Here is a tiny trained network, its code and every weight. The questions are about switching its units off for an input and a class, where a switched-off unit gives its printed mean instead of its output.

import numpy as np


def w(rows, s, z=0):
    codes = np.array(rows[::2]) - 128.0
    scale = np.full(codes.shape[1], s)
    scale[-1] = z or s
    return codes * scale


def norm(h):
    return h / np.sqrt((h * h).mean(-1, keepdims=True) + 1e-5)


def f(y):
    return np.maximum(y, 0)


def log_softmax(a):
    a = a - a.max(-1, keepdims=True)
    return a - np.log(np.exp(a).sum(-1, keepdims=True))


def net(x, mask):
    res = np.array(x, float).reshape(1, 7) / 4 @ E
    u = 0
    for l in range(4):
        y = f(norm(res) @ A[l][:, :-1].T + A[l][:, -1])
        res = res + np.where(mask[u : u + 7], y, B[l][:, -1]) @ B[l][:, :-1]
        u += 7
    return log_softmax(norm(res)[-1] @ U[:, :-1].T + U[:, -1])


A, B = {}, {}
E = w([
[113,198,193,148],'x0',
[187,119,175,67],'x1',
[128,129,128,128],'x2',
[127,129,128,129],'x3',
[253,184,77,217],'x4',
[123,206,62,53],'x5',
[128,127,129,126],'x6',
],0.0063)
A[0] = w([
[174,45,66,81,74],'0.n1',
[197,105,186,68,26],'0.n2',
[55,132,66,195,2],'0.n3',
[162,115,163,175,100],'0.n4',
[118,250,251,140,117],'0.n5',
[64,104,122,105,46],'0.n6',
[124,190,80,81,96],'0.n7',
],0.011,0.0074)
B[0] = w([
[67,35,30,125,202],'0.n1',
[194,98,143,56,158],'0.n2',
[78,162,85,222,153],'0.n3',
[152,165,123,127,175],'0.n4',
[110,9,14,106,254],'0.n5',
[112,184,154,107,166],'0.n6',
[131,200,139,81,199],'0.n7',
],0.011,0.0046)
A[1] = w([
[113,37,202,207,121],'1.n1',
[143,99,219,169,101],'1.n2',
[101,103,64,106,60],'1.n3',
[158,2,192,214,65],'1.n4',
[43,152,126,157,98],'1.n5',
[48,100,213,59,30],'1.n6',
[61,142,215,110,6],'1.n7',
],0.01,0.0024)
B[1] = w([
[93,212,63,53,215],'1.n1',
[176,210,142,60,150],'1.n2',
[99,124,171,151,253],'1.n3',
[102,203,75,53,238],'1.n4',
[103,129,124,195,191],'1.n5',
[123,75,255,221,219],'1.n6',
[194,125,168,162,157],'1.n7',
],0.0092,0.0047)
A[2] = w([
[143,2,102,228,79],'2.n1',
[138,138,146,118,2],'2.n2',
[135,66,144,205,80],'2.n3',
[250,183,113,146,87],'2.n4',
[219,171,144,166,41],'2.n5',
[206,91,178,79,105],'2.n6',
[115,123,190,180,32],'2.n7',
],0.0078,0.0031)
B[2] = w([
[69,221,105,69,254],'2.n1',
[135,113,118,132,128],'2.n2',
[158,173,103,77,172],'2.n3',
[106,91,214,221,239],'2.n4',
[189,75,253,202,167],'2.n5',
[155,73,113,219,185],'2.n6',
[189,106,180,115,162],'2.n7',
],0.0051,0.0025)
A[3] = w([
[97,232,139,37,93],'3.n1',
[184,116,8,163,158],'3.n2',
[84,79,129,88,173],'3.n3',
[192,166,139,182,95],'3.n4',
[236,41,195,9,87],'3.n5',
[89,96,210,118,32],'3.n6',
[65,200,139,186,3],'3.n7',
],0.011,0.0035)
B[3] = w([
[199,186,137,131,182],'3.n1',
[84,105,202,100,254],'3.n2',
[126,170,165,91,211],'3.n3',
[106,99,199,90,160],'3.n4',
[159,133,45,248,189],'3.n5',
[171,113,145,113,169],'3.n6',
[230,68,46,188,166],'3.n7',
],0.012,0.0079)
U = w([
[78,78,104,100,252],'0',
[152,90,248,155,62],'1',
[169,103,45,215,145],'2',
[177,212,138,89,46],'3',
],0.019,0.0029)

Each question gives the input, the list of numbers given to net, and the class t.
The units are the neurons (one row each of A and B). Each row of codes is followed by its name. A weight is (code - 128) times the scale printed after its matrix; where a second scale follows, it is the last column's (A, B and U).
mask holds one flag per neuron, layer by layer. A switched-off neuron (its flag False) gives its mean, the last column of its row in B, instead of its output. The means were averaged over made-up inputs and are rounded, as every weight is.
A unit's drop is (log p(t) with every unit on - log p(t) with that unit switched off) / (log p(t) with every unit on - log p(t) with every unit switched off).
The circuit of an input: a set's keep is (log p(t) with only the set's units on - log p(t) with every unit switched off) / (log p(t) with every unit on - log p(t) with every unit switched off). Starting from the 12 units with the biggest drops (on a tie, the unit counted first), units are removed one at a time, each time the one whose removal leaves the highest keep (on an exact tie, the one counted first), for as long as the keep stays at least 0.8.
circuit, biggest first: the units of the circuit, biggest drop first
most important unit: the unit with the biggest drop
k most important neurons: the k neurons with the biggest drops, biggest first
k most important neurons of layer l: the k neurons of layer l with the biggest drops, biggest first
drop of u: that unit's drop, to one decimal
input [-6,8,2,-6,3,6,-2], class 2: 2 most important neurons : (3.n5, 0.n5)
input [3,2,8,4,0,-5,-3], class 3: circuit, biggest first : (1.n4)
input [-8,2,5,1,8,5,-1], class 0: circuit, biggest first : (3.n2, 3.n1)
input [3,-5,1,8,5,-7,8], class 3: circuit, biggest first : (1.n4, 3.n5)
input [-2,5,0,2,3,2,-3], class 2: circuit, biggest first : (3.n5, 0.n2)
input [-1,-4,-2,-3,-2,-4,-6], class 2: circuit, biggest first : (3.n7, 0.n5)
input [8,-8,8,-6,1,1,-2], class 0: 4 most important neurons : (0.n5, 3.n5, 3.n2, 1.n6)
input [-3,-6,1,3,-2,7,5], class 3: 4 most important neurons : (0.n7, 3.n1, 1.n6, 3.n5)
input [-4,7,0,-4,-2,-5,-3], class 2: 2 most important neurons : (3.n5, 0.n2)
input [-5,-1,7,5,7,-7,-8], class 1: 2 most important neurons : (0.n4, 0.n5)
input [3,-4,3,-5,1,-5,-2], class 3: 4 most important neurons : (1.n4, 1.n1, 0.n1, 3.n1)
input [-8,8,2,2,8,6,-7], class 0: 3 most important neurons : (0.n1, 3.n2, 1.n6)
input [5,-2,-8,1,6,6,3], class 1: 3 most important neurons : (3.n2, 1.n4, 1.n1)
input [-5,8,7,4,1,-4,-2], class 2: circuit, biggest first : (3.n5)
input [-6,3,7,8,-8,-4,-4], class 1: 3 most important neurons : (0.n5, 1.n6, 0.n6)
input [-1,-4,0,8,8,8,3], class 1: 2 most important neurons of layer 2 : (2.n4, 2.n5)
input [6,-1,-1,-7,6,5,1], class 0: 2 most important neurons : (0.n5, 1.n6)
input [7,2,8,-8,7,-3,-5], class 0: 2 most important neurons of layer 0 : (0.n5, 0.n7)
input [2,3,4,-8,4,4,2], class 1: 3 most important neurons : (3.n2, 1.n4, 1.n1)
input [3,-6,-1,-1,-4,-8,-7], class 3: most important unit : 1.n1
input [-6,-4,-7,6,7,-4,-5], class 1: 2 most important neurons : (3.n2, 0.n5)
input [0,8,-8,7,-7,6,-8], class 2: 2 most important neurons : (3.n5, 3.n2)
input [7,6,5,8,3,-2,1], class 0: 2 most important neurons : (0.n5, 3.n2)
input [4,7,-6,2,-1,-7,-5], class 2: 2 most important neurons of layer 0 : (0.n2, 0.n5)
input [-7,3,5,-2,-8,-3,-4], class 1: 2 most important neurons of layer 3 : (3.n6, 3.n3)
input [2,2,-4,6,6,-3,-3], class 1: 2 most important neurons of layer 0 : (0.n4, 0.n1)
input [5,-8,7,8,-2,3,-5], class 2: circuit, biggest first : (3.n7)
input [-2,0,-6,-4,4,-6,3], class 3: drop of 1.n4 : 0.4
